[4.813 1.456 1.699]
[0.040 -0.163 0.374]
[-5.536 -2.104 -1.691]
->
[-0.163 0.374]
[-2.104 -1.691]

[-0.152 4.633 1.611 2.520 6.196]
[-1.620 -4.606 5.312 -3.927 2.862]
[3.979 -1.697 3.977 -0.665 0.973]
->
[-4.606 5.312]
[-1.697 3.977]

[-3.799 2.364 -3.797 2.025 3.095]
[1.615 -2.364 2.369 -2.329 -5.377]
[3.830 -1.640 -0.628 0.012 5.459]
[-4.031 -0.739 -5.456 -0.371 -1.213]
[1.806 -4.759 -2.150 -3.012 -2.817]
->
[-2.364 2.369]
[-1.640 -0.628]

[-2.284 2.181 0.233]
[-0.220 1.686 2.493]
[-3.289 7.096 4.397]
->
[1.686 2.493]
[7.096 4.397]

[3.921 -6.375 3.999 -6.452]
[0.358 3.747 -0.121 -2.943]
[1.485 -1.703 -3.527 -0.399]
[-1.714 -5.789 1.820 0.314]
->
[3.747 -0.121]
[-1.703 -3.527]

[-3.017 5.949 -2.975]
[-1.227 4.501 -1.049]
[-2.061 5.279 -1.647]
[-1.139 4.263 -0.826]
->
[4.501 -1.049]
[5.279 -1.647]

[3.790 -2.166 -2.277]
[-0.477 2.066 3.056]
[-3.307 6.035 3.311]
[2.620 1.598 0.951]
[-1.152 2.597 0.928]
->
[2.066 3.056]
[6.035 3.311]

[-0.322 4.256 -2.259 3.371 3.233]
[-2.499 -1.603 6.050 -4.087 3.665]
[-1.270 -0.214 1.643 1.001 2.479]
[-1.598 0.311 -3.019 -3.266 -3.937]
[2.256 -1.651 -0.552 0.964 2.233]
->
[-1.603 6.050]
[-0.214 1.643]

[-2.823 -1.889 1.289 5.013 -5.760]
[-4.193 -1.151 -4.583 3.866 -3.657]
[2.612 -5.454 -6.843 -1.987 -1.013]
[-5.187 -2.665 -1.125 3.768 2.644]
->
[-1.151 -4.583]
[-5.454 -6.843]
---
[0.177 -1.037]
[0.966 -2.743]
[-0.164 6.776]
[-0.162 -4.033]
[1.303 2.883]
->
[0.177 -1.037]
[0.966 -2.743]

[-0.253 0.667 0.248 0.448 0.627]
[-0.184 0.292 0.128 -1.317 0.598]
[-0.301 -2.423 -2.095 -2.116 -2.687]
[-0.554 0.302 -0.024 -0.586 0.200]
[0.641 -1.385 -3.889 -2.652 -5.957]
->
[-0.253 0.667]
[-0.184 0.292]

[-1.028 -1.927 -0.444]
[-0.226 -2.462 -0.923]
[0.844 -1.754 6.460]
->
[-1.028 -1.927]
[-0.226 -2.462]

[-5.058 -5.575 -1.426 -2.918]
[5.609 2.759 -0.723 -2.407]
->
[-5.058 -5.575]
[5.609 2.759]

[-2.549 0.636 6.354]
[0.251 1.079 1.723]
[-2.448 3.393 -1.570]
[-1.528 0.385 -0.583]
[1.154 1.325 2.680]
->
[-2.549 0.636]
[0.251 1.079]

[-0.666 6.550]
[1.591 0.585]
[3.641 -3.737]
[0.070 0.460]
->
[-0.666 6.550]
[1.591 0.585]

[0.314 0.208 -0.460]
[0.762 0.254 -1.096]
[3.106 0.624 -5.752]
->
[0.314 0.208]
[0.762 0.254]

[-0.016 0.513 -0.201 0.159 0.634]
[1.560 0.760 0.779 -0.398 6.030]
[-0.338 0.243 -0.696 1.795 5.222]
->
[-0.016 0.513]
[1.560 0.760]
---
[-0.065 -0.483 -1.027 0.735 -0.785 0.882 -0.989 -0.406 -0.348 -0.770 -0.610 -0.395 0.298 -0.539 0.847 -0.445]
[-0.488 -1.397 0.448 -1.366 -0.167 -0.105 0.014 1.439 -0.095 0.755 0.114 -0.395 0.105 -0.235 -0.370 1.068]
[-2.223 -1.201 -0.673 -1.101 0.086 -0.831 -0.574 0.452 -0.367 0.204 -0.269 2.242 0.595 1.807 1.058 -0.817]
[1.190 1.601 0.051 -5.300 0.360 1.149 0.245 -1.550 -0.412 -0.238 -0.767 0.081 -1.251 -0.573 0.509 -0.080]
->
[1.190 1.601 0.051 -5.300 0.360 1.149 0.245 -1.550 -0.412 -0.238 -0.767 0.081 -1.251 -0.573 0.509 -0.080]
[-0.065 -0.483 -1.027 0.735 -0.785 0.882 -0.989 -0.406 -0.348 -0.770 -0.610 -0.395 0.298 -0.539 0.847 -0.445]
[-2.223 -1.201 -0.673 -1.101 0.086 -0.831 -0.574 0.452 -0.367 0.204 -0.269 2.242 0.595 1.807 1.058 -0.817]
[-0.488 -1.397 0.448 -1.366 -0.167 -0.105 0.014 1.439 -0.095 0.755 0.114 -0.395 0.105 -0.235 -0.370 1.068]

[-3.116 4.122 3.070 -1.385 -1.678 -3.020 0.271]
[-0.906 4.756 2.155 -3.052 3.642 -2.101 1.084]
[-2.966 -1.532 2.054 -0.643 -2.678 -2.026 3.409]
[-0.474 3.211 3.772 -1.253 -2.969 -5.712 3.542]
[-1.273 -0.555 1.427 -0.290 -0.375 4.647 -2.990]
[-7.093 -1.889 1.146 -0.700 0.484 0.377 0.813]
[0.030 -0.609 0.289 -0.871 -4.789 -3.255 3.807]
[-0.524 0.820 -2.306 -0.278 2.617 -3.519 -1.082]
[1.488 1.889 0.776 0.907 1.250 -2.607 -0.366]
[-1.512 1.753 1.973 -0.648 -3.227 -0.863 2.003]
[2.007 4.217 3.592 -2.230 4.815 -1.238 -2.489]
->
[-0.906 4.756 2.155 -3.052 3.642 -2.101 1.084]
[2.007 4.217 3.592 -2.230 4.815 -1.238 -2.489]
[-3.116 4.122 3.070 -1.385 -1.678 -3.020 0.271]
[-0.474 3.211 3.772 -1.253 -2.969 -5.712 3.542]
[1.488 1.889 0.776 0.907 1.250 -2.607 -0.366]
[-1.512 1.753 1.973 -0.648 -3.227 -0.863 2.003]
[-0.524 0.820 -2.306 -0.278 2.617 -3.519 -1.082]
[-1.273 -0.555 1.427 -0.290 -0.375 4.647 -2.990]
[0.030 -0.609 0.289 -0.871 -4.789 -3.255 3.807]
[-2.966 -1.532 2.054 -0.643 -2.678 -2.026 3.409]
[-7.093 -1.889 1.146 -0.700 0.484 0.377 0.813]

[0.343 -0.411 1.660 0.175 1.131 2.321 -1.734 0.349 -1.257 -0.285 1.064 -1.659 0.445 0.855 -1.276]
[-3.085 4.652 0.896 -5.896 -1.135 -1.420 -2.034 -0.693 1.070 2.712 -0.257 -0.769 -1.758 -0.235 0.248]
[-1.840 1.479 -0.353 -3.116 -1.963 -2.774 1.266 -0.143 1.074 1.077 -1.190 1.141 -2.381 -0.783 1.310]
->
[-3.085 4.652 0.896 -5.896 -1.135 -1.420 -2.034 -0.693 1.070 2.712 -0.257 -0.769 -1.758 -0.235 0.248]
[-1.840 1.479 -0.353 -3.116 -1.963 -2.774 1.266 -0.143 1.074 1.077 -1.190 1.141 -2.381 -0.783 1.310]
[0.343 -0.411 1.660 0.175 1.131 2.321 -1.734 0.349 -1.257 -0.285 1.064 -1.659 0.445 0.855 -1.276]

[-4.994 0.893 -2.911 1.468 -2.010 -2.273 -2.747 -1.142]
[-5.215 -0.165 3.045 -2.306 2.207 2.141 -0.084 2.732]
[-3.203 0.116 -1.343 1.177 -0.183 -1.020 -0.803 -1.535]
[2.517 -1.246 0.147 1.026 1.153 0.784 2.542 -1.617]
->
[-4.994 0.893 -2.911 1.468 -2.010 -2.273 -2.747 -1.142]
[-3.203 0.116 -1.343 1.177 -0.183 -1.020 -0.803 -1.535]
[-5.215 -0.165 3.045 -2.306 2.207 2.141 -0.084 2.732]
[2.517 -1.246 0.147 1.026 1.153 0.784 2.542 -1.617]

[-0.654 1.364]
[-0.347 0.090]
[-5.003 1.032]
[-2.561 -5.411]
[-0.263 -1.318]
[-1.608 -1.491]
[0.539 -2.368]
[-0.796 -2.273]
[-0.503 -2.569]
[0.237 2.315]
[-0.555 1.444]
->
[0.237 2.315]
[-0.555 1.444]
[-0.654 1.364]
[-5.003 1.032]
[-0.347 0.090]
[-0.263 -1.318]
[-1.608 -1.491]
[-0.796 -2.273]
[0.539 -2.368]
[-0.503 -2.569]
[-2.561 -5.411]

[-0.542 -5.224 2.347 3.425 -4.856 2.479]
[1.145 -4.572 1.360 2.490 -2.801 2.821]
[1.504 -3.911 1.951 3.742 -3.414 3.754]
[1.286 -3.327 1.503 2.861 -3.438 3.880]
[1.721 -3.512 1.476 2.966 -3.008 4.262]
[0.586 -2.439 3.448 1.618 -3.311 3.647]
->
[0.586 -2.439 3.448 1.618 -3.311 3.647]
[1.286 -3.327 1.503 2.861 -3.438 3.880]
[1.721 -3.512 1.476 2.966 -3.008 4.262]
[1.504 -3.911 1.951 3.742 -3.414 3.754]
[1.145 -4.572 1.360 2.490 -2.801 2.821]
[-0.542 -5.224 2.347 3.425 -4.856 2.479]
